Here is a tiny trained network, its code and every weight. The questions are about switching its units off for an input and a class, where a switched-off unit gives its printed mean instead of its output.

import numpy as np


def w(rows, s, z=0):
    codes = np.array(rows[::2]) - 128.0
    scale = np.full(codes.shape[1], s)
    scale[-1] = z or s
    return codes * scale


def norm(h):
    return h / np.sqrt((h * h).mean(-1, keepdims=True) + 1e-5)


def f(y):
    return np.maximum(y, 0)


def log_softmax(a):
    a = a - a.max(-1, keepdims=True)
    return a - np.log(np.exp(a).sum(-1, keepdims=True))


def net(x, mask):
    res = np.array(x, float).reshape(1, 5) / 4 @ E
    u = 0
    for l in range(3):
        y = f(norm(res) @ A[l][:, :-1].T + A[l][:, -1])
        res = res + np.where(mask[u : u + 7], y, B[l][:, -1]) @ B[l][:, :-1]
        u += 7
    return log_softmax(norm(res)[-1] @ U[:, :-1].T + U[:, -1])


A, B = {}, {}
E = w([
[92,76,227],'x0',
[1,54,28],'x1',
[128,129,130],'x2',
[186,59,123],'x3',
[128,128,128],'x4',
],0.0052)
A[0] = w([
[31,221,171,2],'0.n0',
[81,63,221,103],'0.n1',
[88,64,205,111],'0.n2',
[165,122,109,145],'0.n3',
[77,39,234,91],'0.n4',
[152,162,47,35],'0.n5',
[198,6,126,25],'0.n6',
],0.012,0.0056)
B[0] = w([
[123,250,89,169],'0.n0',
[168,157,171,234],'0.n1',
[162,136,167,225],'0.n2',
[123,113,108,171],'0.n3',
[176,168,188,254],'0.n4',
[144,169,70,172],'0.n5',
[190,54,45,194],'0.n6',
],0.025,0.0055)
A[1] = w([
[125,122,127,76],'1.n0',
[141,53,106,81],'1.n1',
[254,182,214,128],'1.n2',
[145,20,47,2],'1.n3',
[61,152,75,142],'1.n4',
[191,113,134,189],'1.n5',
[120,115,123,62],'1.n6',
],0.0099,0.0028)
B[1] = w([
[99,175,103,128],'1.n0',
[102,120,150,145],'1.n1',
[4,89,81,255],'1.n2',
[103,142,209,164],'1.n3',
[114,104,208,160],'1.n4',
[79,114,120,184],'1.n5',
[128,130,115,128],'1.n6',
],0.014,0.0099)
A[2] = w([
[4,49,148,18],'2.n0',
[131,73,86,16],'2.n1',
[207,49,72,2],'2.n2',
[138,69,13,118],'2.n3',
[208,11,93,101],'2.n4',
[208,156,23,27],'2.n5',
[123,230,159,178],'2.n6',
],0.012,0.0022)
B[2] = w([
[25,64,118,254],'2.n0',
[148,139,69,167],'2.n1',
[123,207,50,191],'2.n2',
[204,121,236,239],'2.n3',
[122,203,18,222],'2.n4',
[109,134,252,200],'2.n5',
[186,50,58,249],'2.n6',
],0.019,0.0058)
U = w([
[4,46,113,160],'0',
[168,187,25,251],'1',
[175,123,239,23],'2',
],0.012,0.0012)

Each question gives the input, the list of numbers given to net, and the class t.
The units are the neurons (one row each of A and B). Each row of codes is followed by its name. A weight is (code - 128) times the scale printed after its matrix; where a second scale follows, it is the last column's (A, B and U).
mask holds one flag per neuron, layer by layer. A switched-off neuron (its flag False) gives its mean, the last column of its row in B, instead of its output. The means were averaged over made-up inputs and are rounded, as every weight is.
A unit's drop is (log p(t) with every unit on - log p(t) with that unit switched off) / (log p(t) with every unit on - log p(t) with every unit switched off).
The circuit of an input: a set's keep is (log p(t) with only the set's units on - log p(t) with every unit switched off) / (log p(t) with every unit on - log p(t) with every unit switched off). Starting from the 12 units with the biggest drops (on a tie, the unit counted first), units are removed one at a time, each time the one whose removal leaves the highest keep (on an exact tie, the one counted first), for as long as the keep stays at least 0.8.
units of the circuit, in order: the units of the circuit, biggest drop first
unit that matters most: the unit with the biggest drop
top k neurons: the k neurons with the biggest drops, biggest first
top k neurons in layer l: the k neurons of layer l with the biggest drops, biggest first
drop of u: that unit's drop, to one decimal
input [6,3,-7,-2,-7], class 2: units of the circuit, in order -> (0.n4)
input [-2,6,-4,8,7], class 1: units of the circuit, in order -> (0.n6 2.n4)
input [2,-4,3,5,8], class 1: top 3 neurons -> (0.n6 2.n4 2.n2)
input [1,-3,-6,-4,-7], class 1: top 2 neurons -> (0.n0 2.n0)
input [7,6,4,1,-1], class 2: top 3 neurons -> (0.n4 0.n1 0.n2)
input [1,-5,-4,-7,0], class 1: top 2 neurons -> (0.n0 2.n0)
input [1,-6,4,7,-8], class 1: top 2 neurons in layer 2 -> (2.n4 2.n2)
input [6,-6,-6,4,7], class 0: top 2 neurons -> (1.n2 2.n3)
input [-3,5,6,-6,-3], class 1: top 3 neurons -> (0.n6 1.n2 0.n0)
input [-7,-6,-7,-6,4], class 2: top 3 neurons in layer 1 -> (1.n3 1.n2 1.n5)
input [6,5,-4,3,3], class 2: top 4 neurons -> (0.n4 0.n1 0.n2 2.n0)
input [-3,6,-3,7,-7], class 1: top 3 neurons -> (1.n2 0.n6 2.n4)
input [-1,5,4,-8,-2], class 1: top 3 neurons -> (0.n0 1.n2 2.n0)
input [5,-6,-2,-6,6], class 0: units of the circuit, in order -> (1.n2)
input [3,-5,-4,6,-2], class 1: top 2 neurons -> (0.n6 2.n4)
input [7,6,1,2,-6], class 2: top 2 neurons in layer 0 -> (0.n4 0.n1)
input [-7,-5,4,-4,0], class 2: top 4 neurons in layer 0 -> (0.n4 0.n1 0.n5 0.n2)
input [-6,-7,-1,-1,1], class 0: drop of 0.n6 -> 0.5
input [5,4,-4,-3,4], class 2: drop of 2.n0 -> 0.5
input [-4,1,4,0,-3], class 2: unit that matters most -> 0.n5
